[[146 142 142 142 108 109 146 110 111 143 109 147 139 114]
 [114 108 110 119 151 109 148 152 111 112 150 125 128 137]
 [109 107 133 115 149 148 112 145 109 129 146 122 147 112]
 [145 143 142 140 144 135 111 139 102 141 137 112 115 123]
 [109 122 126 119 111 115 112 145 111 109 141 110 148 108]
 [123 141 145 110 115 146 144 113 110 107 148 147 149 148]]
->
[[114 139 147 109 143 111 110 146 109 108 142 142 142 146]
 [137 128 125 150 112 111 152 148 109 151 119 110 108 114]
 [112 147 122 146 129 109 145 112 148 149 115 133 107 109]
 [123 115 112 137 141 102 139 111 135 144 140 142 143 145]
 [108 148 110 141 109 111 145 112 115 111 119 126 122 109]
 [148 149 147 148 107 110 113 144 146 115 110 145 141 123]]

[[119 140 150 115 137 151 151 108 111 143 108 140 137 142]
 [112 149 150 115 112 146 144 108 146 107 133 143 104 127]]
->
[[142 137 140 108 143 111 108 151 151 137 115 150 140 119]
 [127 104 143 133 107 146 108 144 146 112 115 150 149 112]]

[[150 128]
 [138 125]
 [113 134]
 [139 113]
 [141 118]
 [120 125]
 [114 121]
 [111 128]
 [147 132]]
->
[[128 150]
 [125 138]
 [134 113]
 [113 139]
 [118 141]
 [125 120]
 [121 114]
 [128 111]
 [132 147]]

[[120 141 126 139 155 120 115]
 [133 118 107 111 129 138 112]
 [141 135 129 116 137 140 130]
 [132 124 140 113 127 135 106]
 [119 122 103 130 147 122 115]
 [139 125 143 114 128 156 117]]
->
[[115 120 155 139 126 141 120]
 [112 138 129 111 107 118 133]
 [130 140 137 116 129 135 141]
 [106 135 127 113 140 124 132]
 [115 122 147 130 103 122 119]
 [117 156 128 114 143 125 139]]

[[134 133 133 134]
 [115 127 139 120]
 [129 130 140 133]
 [115 127 128 115]
 [129 133 155 138]
 [142 145 140 137]
 [136 139 113 122]
 [122 144 123 107]]
->
[[134 133 133 134]
 [120 139 127 115]
 [133 140 130 129]
 [115 128 127 115]
 [138 155 133 129]
 [137 140 145 142]
 [122 113 139 136]
 [107 123 144 122]]

[[140 144 140 124 117 138 143 134 141 100 135 118]
 [125 115 126 109 113 124 112 103 123 130 124 142]]
->
[[118 135 100 141 134 143 138 117 124 140 144 140]
 [142 124 130 123 103 112 124 113 109 126 115 125]]

[[127 115 124 127]
 [134 132 121 124]
 [116 111 102 140]
 [138 141 114 116]
 [125 139 133 128]
 [134 141 133 127]
 [133 129 124 125]
 [129 123 127 126]
 [126 128 128 122]
 [127 122 127 125]]
->
[[127 124 115 127]
 [124 121 132 134]
 [140 102 111 116]
 [116 114 141 138]
 [128 133 139 125]
 [127 133 141 134]
 [125 124 129 133]
 [126 127 123 129]
 [122 128 128 126]
 [125 127 122 127]]
---
[[129 147 128 126 126 112 141 108 139 126]
 [118 147 115 126 132 138 122 118 149 126]]
->
[[126 129 147 128 126 126 112 141 108 139]
 [126 118 147 115 126 132 138 122 118 149]]

[[100 112 115 146 154 155]
 [147 141 143 141 122 125]
 [148 112 112 133 123 148]
 [109 126 131 133 114 137]
 [143 155 153 112 139 126]
 [149 126 109 155 132 108]
 [138 111 131 153 103 118]
 [109 100 135 120 105 111]
 [136 155 103 145 125  98]
 [117 146 135 154 137 143]]
->
[[155 100 112 115 146 154]
 [125 147 141 143 141 122]
 [148 148 112 112 133 123]
 [137 109 126 131 133 114]
 [126 143 155 153 112 139]
 [108 149 126 109 155 132]
 [118 138 111 131 153 103]
 [111 109 100 135 120 105]
 [ 98 136 155 103 145 125]
 [143 117 146 135 154 137]]

[[109 149 115 109 140]
 [152 109 118 122 125]
 [133 122 149 136 108]
 [123 105 107 148 132]
 [116 152 104 139 133]
 [133 124 126 127 127]
 [144 114 138 144 126]
 [135 107 145 136 110]
 [112 150 114 109 143]]
->
[[140 109 149 115 109]
 [125 152 109 118 122]
 [108 133 122 149 136]
 [132 123 105 107 148]
 [133 116 152 104 139]
 [127 133 124 126 127]
 [126 144 114 138 144]
 [110 135 107 145 136]
 [143 112 150 114 109]]

[[121 149]
 [143 139]
 [138 158]]
->
[[149 121]
 [139 143]
 [158 138]]

[[132 142 135]
 [150 134 147]]
->
[[135 132 142]
 [147 150 134]]

[[130 130 133 128 135 124 112 141 127 133 127 124 139 134 111]
 [123 120 123 118 133 120 130 131 130 113 132 140 137 126 113]
 [138 140 134 128 126 139 122 124 137 142 139 131 121 138 114]
 [134 130 140 149 137 124 139 123 130 127 132 126 127 128 111]
 [131 116 120 136 127 131 127 130 131 134 116 142 120 140 120]
 [122 139 112 124 123 130 135 119 128 133 123 129 127 126 103]]
->
[[111 130 130 133 128 135 124 112 141 127 133 127 124 139 134]
 [113 123 120 123 118 133 120 130 131 130 113 132 140 137 126]
 [114 138 140 134 128 126 139 122 124 137 142 139 131 121 138]
 [111 134 130 140 149 137 124 139 123 130 127 132 126 127 128]
 [120 131 116 120 136 127 131 127 130 131 134 116 142 120 140]
 [103 122 139 112 124 123 130 135 119 128 133 123 129 127 126]]
